Below are the code and all the weights of a small trained network. Each question names an input and a target symbol and asks about switching units off, where a switched-off unit gives its printed mean instead of its output.

import numpy as np


def w(rows, s, z=0):
    codes = np.array(rows[::2]) - 128.0
    scale = np.full(codes.shape[1], s)
    scale[-1] = z or s
    return codes * scale


def f(y):
    return np.maximum(y, 0)


def softmax(a):
    e = np.exp(a - a.max(-1, keepdims=True))
    return e / e.sum(-1, keepdims=True)


def log_softmax(a):
    a = a - a.max(-1, keepdims=True)
    return a - np.log(np.exp(a).sum(-1, keepdims=True))


def net(x, mask):
    ids = ['αγεζηθλμξπτφψω'.index(c) for c in x.split()]
    T = len(ids)
    res = E[ids] + P[:T]
    u = 0
    for l in range(2):
        q, k, v = (res @ M[l].T for M in (Q, K, V))
        z = softmax(np.where(np.tri(T) > 0, q @ k.T / 3**0.5, -1e9)) @ v
        res = res + np.where(mask[u], z, O[l][:, -1]) @ O[l][:, :-1]
        u += 1
        y = f(res @ A[l][:, :-1].T + A[l][:, -1])
        res = res + np.where(mask[u : u + 12], y, B[l][:, -1]) @ B[l][:, :-1]
        u += 12
    return log_softmax(res[-1] @ U[:, :-1].T + U[:, -1])


Q, K, V, O, A, B = {}, {}, {}, {}, {}, {}
E = w([
[99,82,123],'α',
[105,141,252],'γ',
[110,114,83],'ε',
[49,140,139],'ζ',
[83,208,39],'η',
[93,149,96],'θ',
[51,185,92],'λ',
[92,146,99],'μ',
[130,155,68],'ξ',
[86,149,97],'π',
[97,144,95],'τ',
[173,92,51],'φ',
[120,114,86],'ψ',
[89,142,94],'ω',
],0.011)
P = w([
[102,1,6],'0',
[91,167,108],'1',
[91,169,110],'2',
[96,170,111],'3',
[92,161,114],'4',
[90,171,107],'5',
[85,169,116],'6',
[79,166,116],'7',
[88,170,112],'8',
[84,168,115],'9',
[81,166,110],'10',
[78,160,114],'11',
[100,172,110],'12',
[105,140,132],'13',
],0.0062)
Q[0] = w([
[66,103,6],'0.h1',
[49,107,32],'0.h1',
[216,155,208],'0.h1',
],0.012)
K[0] = w([
[104,65,44],'0.h1',
[142,51,3],'0.h1',
[106,186,220],'0.h1',
],0.011)
V[0] = w([
[199,189,18],'0.h1',
[200,2,115],'0.h1',
[231,66,98],'0.h1',
],0.0084)
O[0] = w([
[218,195,114,255],'0.h1',
[142,114,227,250],'0.h1',
[195,149,254,219],'0.h1',
],0.0074,0.0053)
A[0] = w([
[150,159,121,126],'0.n1',
[125,179,206,176],'0.n2',
[192,85,168,125],'0.n3',
[33,2,125,154],'0.n4',
[109,226,167,254],'0.n5',
[162,149,137,112],'0.n6',
[109,178,149,150],'0.n7',
[90,61,97,139],'0.n8',
[120,164,71,201],'0.n9',
[128,130,128,123],'0.n10',
[116,179,36,240],'0.n11',
[109,187,116,226],'0.n12',
],0.0069,0.007)
B[0] = w([
[100,115,164,144],'0.n1',
[180,104,107,194],'0.n2',
[161,165,158,155],'0.n3',
[2,51,166,140],'0.n4',
[236,10,101,254],'0.n5',
[113,148,143,141],'0.n6',
[145,101,155,159],'0.n7',
[71,145,137,134],'0.n8',
[133,10,62,183],'0.n9',
[130,127,133,128],'0.n10',
[131,27,78,211],'0.n11',
[148,69,111,212],'0.n12',
],0.0054,0.0094)
Q[1] = w([
[140,207,139],'1.h1',
[105,255,184],'1.h1',
[119,198,171],'1.h1',
],0.0081)
K[1] = w([
[183,163,165],'1.h1',
[243,187,123],'1.h1',
[254,206,142],'1.h1',
],0.0087)
V[1] = w([
[46,112,253],'1.h1',
[15,77,47],'1.h1',
[232,160,179],'1.h1',
],0.0076)
O[1] = w([
[122,103,254,87],'1.h1',
[212,172,153,254],'1.h1',
[48,64,75,57],'1.h1',
],0.011,0.006)
A[1] = w([
[151,187,211,79],'1.n1',
[123,132,130,118],'1.n2',
[190,200,106,89],'1.n3',
[154,164,30,107],'1.n4',
[122,221,194,2],'1.n5',
[2,87,97,97],'1.n6',
[72,121,176,120],'1.n7',
[219,219,140,119],'1.n8',
[166,177,106,81],'1.n9',
[78,121,167,102],'1.n10',
[138,179,170,79],'1.n11',
[41,109,102,124],'1.n12',
],0.0069,0.0042)
B[1] = w([
[100,46,105,185],'1.n1',
[140,129,147,128],'1.n2',
[82,173,143,204],'1.n3',
[101,143,58,176],'1.n4',
[101,69,24,152],'1.n5',
[65,188,164,176],'1.n6',
[159,146,93,134],'1.n7',
[2,145,185,251],'1.n8',
[109,173,122,172],'1.n9',
[186,155,44,132],'1.n10',
[97,83,101,157],'1.n11',
[56,157,189,160],'1.n12',
],0.0066,0.017)
U = w([
[193,51,212,194],'α',
[97,171,221,85],'γ',
[65,254,149,25],'ε',
[144,141,126,100],'ζ',
[126,168,58,73],'η',
[16,89,115,151],'θ',
[195,60,96,163],'λ',
[192,45,52,146],'μ',
[149,156,127,156],'ξ',
[146,135,118,126],'π',
[191,90,112,166],'τ',
[152,143,118,155],'φ',
[125,129,132,1],'ψ',
[140,143,131,127],'ω',
],0.0055,0.0031)

Each question gives the input, a string of symbols that net reads in full, and the target symbol t.
The units are the heads (3 rows each of Q, K, V and O) and the neurons (one row each of A and B). Each row of codes is followed by its name. A weight is (code - 128) times the scale printed after its matrix; where a second scale follows, it is the last column's (O, A, B and U).
mask holds one flag per unit, layer by layer, with each layer's heads first. A switched-off unit (its flag False) gives its mean, the last column of its rows in O or B, instead of its output. The means were averaged over made-up inputs and are rounded, as every weight is.
A unit's drop is (log p(t) with every unit on - log p(t) with that unit switched off) / (log p(t) with every unit on - log p(t) with every unit switched off).
The circuit of an input: a set's keep is (log p(t) with only the set's units on - log p(t) with every unit switched off) / (log p(t) with every unit on - log p(t) with every unit switched off). Starting from the 12 units with the biggest drops (on a tie, the unit counted first), units are removed one at a time, each time the one whose removal leaves the highest keep (on an exact tie, the one counted first), for as long as the keep stays at least 0.8.
circuit, biggest first: the units of the circuit, biggest drop first
most important unit: the unit with the biggest drop
k most important neurons: the k neurons with the biggest drops, biggest first
top k neurons in layer l: the k neurons of layer l with the biggest drops, biggest first
input φ φ φ α α π ξ φ φ φ φ τ, target θ: most important unit : 1.h1
input α γ θ, target α: circuit, biggest first : [1.h1 0.h1 0.n4]
input ψ ω φ θ η η γ α α ξ φ ξ, target γ: 3 most important neurons : [1.n8 0.n4 1.n3]
input φ φ η, target θ: top 2 neurons in layer 1 : [1.n6 1.n12]
input ζ ε φ α θ α, target γ: circuit, biggest first : [1.h1 0.h1 1.n8 0.n4]
input φ π φ λ φ α λ φ ε τ ξ, target θ: top 2 neurons in layer 1 : [1.n6 1.n12]
input φ λ φ φ π φ λ φ θ, target θ: circuit, biggest first : [1.h1 0.h1]
input λ φ λ ε τ, target ε: 3 most important neurons : [1.n8 1.n3 1.n9]
input α α φ π ξ ε μ φ φ θ π, target α: 2 most important neurons : [0.n4 0.n5]
input φ ω ε φ φ φ α λ φ α α γ ε ε, target γ: circuit, biggest first : [0.h1 1.n8 1.h1 0.n4]
input ε φ φ ψ ω α γ α φ φ, target γ: circuit, biggest first : [0.h1 1.h1 1.n8 0.n4]
input φ λ η η α ε ψ ξ φ ξ, target θ: circuit, biggest first : [1.h1 0.h1]
input λ τ π α λ φ α η ψ α α ω, target ε: 2 most important neurons : [1.n8 1.n3]
input φ φ φ μ φ γ φ ψ φ, target γ: circuit, biggest first : [0.h1 1.n8 1.h1 0.n4]
input φ λ φ θ α γ φ φ φ ω ψ φ α, target γ: most important unit : 0.h1
input φ ε φ μ λ φ α ζ, target θ: top 2 neurons in layer 1 : [1.n6 1.n12]
input φ φ λ ζ φ α μ φ τ α α ψ α, target θ: top 2 neurons in layer 0 : [0.n11 0.n9]
input φ η φ φ α φ α ω, target θ: top 2 neurons in layer 1 : [1.n6 1.n12]
input η η μ φ φ τ ξ π φ α φ φ α, target η: top 2 neurons in layer 0 : [0.n11 0.n9]
input λ θ φ α α, target ε: top neuron in layer 1 : [1.n8]
input λ μ α α τ λ α α φ ψ α, target ε: top 2 neurons in layer 0 : [0.n11 0.n9]
